Here is a tiny trained network, its code and every weight. The questions are about switching its units off for an input and a class, where a switched-off unit gives its printed mean instead of its output.

import numpy as np


def w(rows, s, z=0):
    codes = np.array(rows[::2]) - 128.0
    scale = np.full(codes.shape[1], s)
    scale[-1] = z or s
    return codes * scale


def norm(h):
    return h / np.sqrt((h * h).mean(-1, keepdims=True) + 1e-5)


def f(y):
    return y / 2 * (1 + np.tanh(0.7978845608 * (y + 0.044715 * y**3)))


def log_softmax(a):
    a = a - a.max(-1, keepdims=True)
    return a - np.log(np.exp(a).sum(-1, keepdims=True))


def net(x, mask):
    res = np.array(x, float).reshape(1, 6) / 4 @ E
    u = 0
    for l in range(4):
        y = f(norm(res) @ A[l][:, :-1].T + A[l][:, -1])
        res = res + np.where(mask[u : u + 6], y, B[l][:, -1]) @ B[l][:, :-1]
        u += 6
    return log_softmax(norm(res)[-1] @ U[:, :-1].T + U[:, -1])


A, B = {}, {}
E = w([
[108,113,247],'x0',
[125,254,177],'x1',
[132,99,146],'x2',
[53,91,104],'x3',
[145,143,66],'x4',
[92,130,130],'x5',
],0.0069)
A[0] = w([
[84,85,231,106],'0.n0',
[111,166,239,172],'0.n1',
[59,190,51,85],'0.n2',
[143,140,204,171],'0.n3',
[86,59,146,241],'0.n4',
[255,163,133,251],'0.n5',
],0.0073,0.0014)
B[0] = w([
[88,46,104,238],'0.n0',
[166,48,149,254],'0.n1',
[203,64,254,194],'0.n2',
[186,146,95,192],'0.n3',
[171,215,41,235],'0.n4',
[112,108,72,253],'0.n5',
],0.0076,0.0024)
A[1] = w([
[74,156,94,212],'1.n0',
[160,211,40,250],'1.n1',
[121,35,176,251],'1.n2',
[195,41,167,115],'1.n3',
[163,248,161,108],'1.n4',
[1,86,248,179],'1.n5',
],0.0094,0.0014)
B[1] = w([
[19,232,115,145],'1.n0',
[62,25,79,248],'1.n1',
[154,208,189,252],'1.n2',
[125,122,193,229],'1.n3',
[69,211,165,190],'1.n4',
[255,192,63,253],'1.n5',
],0.0048,0.004)
A[2] = w([
[135,115,81,131],'2.n0',
[144,168,127,135],'2.n1',
[86,74,167,170],'2.n2',
[2,113,126,229],'2.n3',
[43,142,121,252],'2.n4',
[63,194,86,113],'2.n5',
],0.014,0.0018)
B[2] = w([
[231,199,3,237],'2.n0',
[39,245,78,167],'2.n1',
[160,171,253,166],'2.n2',
[201,161,172,255],'2.n3',
[221,140,214,207],'2.n4',
[73,165,134,229],'2.n5',
],0.0058,0.0031)
A[3] = w([
[148,93,75,213],'3.n0',
[180,144,212,254],'3.n1',
[39,157,107,133],'3.n2',
[239,134,34,119],'3.n3',
[151,254,152,199],'3.n4',
[93,103,74,86],'3.n5',
],0.0095,0.00081)
B[3] = w([
[72,49,109,167],'3.n0',
[139,169,119,207],'3.n1',
[208,93,186,124],'3.n2',
[216,49,255,255],'3.n3',
[80,192,125,222],'3.n4',
[26,91,48,133],'3.n5',
],0.0061,0.007)
U = w([
[36,67,138,1],'0',
[38,160,120,151],'1',
[197,75,210,164],'2',
[141,192,146,183],'3',
[144,44,146,154],'4',
[185,32,11,116],'5',
[113,94,59,25],'6',
],0.011,0.006)

Each question gives the input, the list of numbers given to net, and the class t.
The units are the neurons (one row each of A and B). Each row of codes is followed by its name. A weight is (code - 128) times the scale printed after its matrix; where a second scale follows, it is the last column's (A, B and U).
mask holds one flag per neuron, layer by layer. A switched-off neuron (its flag False) gives its mean, the last column of its row in B, instead of its output. The means were averaged over made-up inputs and are rounded, as every weight is.
A unit's drop is (log p(t) with every unit on - log p(t) with that unit switched off) / (log p(t) with every unit on - log p(t) with every unit switched off).
The circuit of an input: a set's keep is (log p(t) with only the set's units on - log p(t) with every unit switched off) / (log p(t) with every unit on - log p(t) with every unit switched off). Starting from the 12 units with the biggest drops (on a tie, the unit counted first), units are removed one at a time, each time the one whose removal leaves the highest keep (on an exact tie, the one counted first), for as long as the keep stays at least 0.8.
units of the circuit, in order: the units of the circuit, biggest drop first
unit that matters most: the unit with the biggest drop
top k neurons: the k neurons with the biggest drops, biggest first
k most important neurons of layer l: the k neurons of layer l with the biggest drops, biggest first
drop of u: that unit's drop, to one decimal
input [3,-1,3,4,-2,6], class 3: units of the circuit, in order : 1.n1, 0.n4
input [6,6,6,-6,6,-3], class 1: units of the circuit, in order : 3.n3, 0.n2, 3.n4, 2.n1
input [1,-2,1,-7,7,2], class 5: unit that matters most : 0.n5
input [1,2,5,4,0,4], class 3: units of the circuit, in order : 2.n1, 1.n5
input [2,5,-3,-8,-4,8], class 1: units of the circuit, in order : 3.n3, 3.n4, 2.n1
input [-6,4,-1,-7,7,-3], class 5: units of the circuit, in order : 1.n1, 0.n5
input [-8,3,1,5,8,2], class 4: units of the circuit, in order : 0.n2, 3.n3
input [-1,-6,-7,5,-3,-5], class 2: top 3 neurons : 1.n5, 3.n3, 2.n3
input [2,2,-7,-4,3,-3], class 1: units of the circuit, in order : 1.n4, 3.n4, 2.n1
input [-3,1,-7,7,0,-7], class 2: 2 most important neurons of layer 2 : 2.n0, 2.n5
input [-2,1,8,3,-4,2], class 3: top 3 neurons : 0.n4, 1.n0, 1.n5
input [-3,5,0,2,-6,-8], class 1: units of the circuit, in order : 3.n3, 1.n4
input [4,-8,-8,3,3,3], class 2: top 2 neurons : 1.n5, 2.n3
input [-2,2,-8,-6,-2,8], class 1: top 2 neurons : 3.n3, 0.n0
input [-8,0,8,5,-3,-2], class 4: units of the circuit, in order : 3.n3
input [-5,2,1,-5,-5,-1], class 5: top 3 neurons : 0.n5, 1.n1, 1.n3
input [-4,-4,3,8,-6,-4], class 2: top 3 neurons : 2.n3, 1.n5, 2.n4
input [0,7,-1,-8,6,-1], class 1: top 2 neurons : 1.n4, 3.n3
input [-3,-2,-7,7,6,8], class 3: 2 most important neurons of layer 2 : 2.n3, 2.n5
input [-2,3,-2,-8,-3,5], class 1: unit that matters most : 1.n4
input [0,-3,4,6,0,2], class 3: 3 most important neurons of layer 2 : 2.n3, 2.n5, 2.n4
input [4,2,8,7,-6,0], class 3: top 4 neurons : 1.n2, 3.n3, 1.n1, 0.n4
input [-3,0,-2,5,3,-2], class 3: 3 most important neurons of layer 0 : 0.n3, 0.n4, 0.n5
input [5,6,-8,-4,3,0], class 1: top 2 neurons : 3.n3, 3.n4
input [-8,2,3,-7,1,-6], class 5: drop of 0.n5 : 0.1
input [-3,-6,-8,7,-1,0], class 2: drop of 1.n5 : 0.4
input [1,7,0,-1,3,-3], class 1: drop of 3.n3 : 0.3
input [-4,5,-6,-4,-2,1], class 1: top neuron : 3.n3
input [-5,6,0,-4,-2,3], class 1: drop of 3.n3 : 0.3
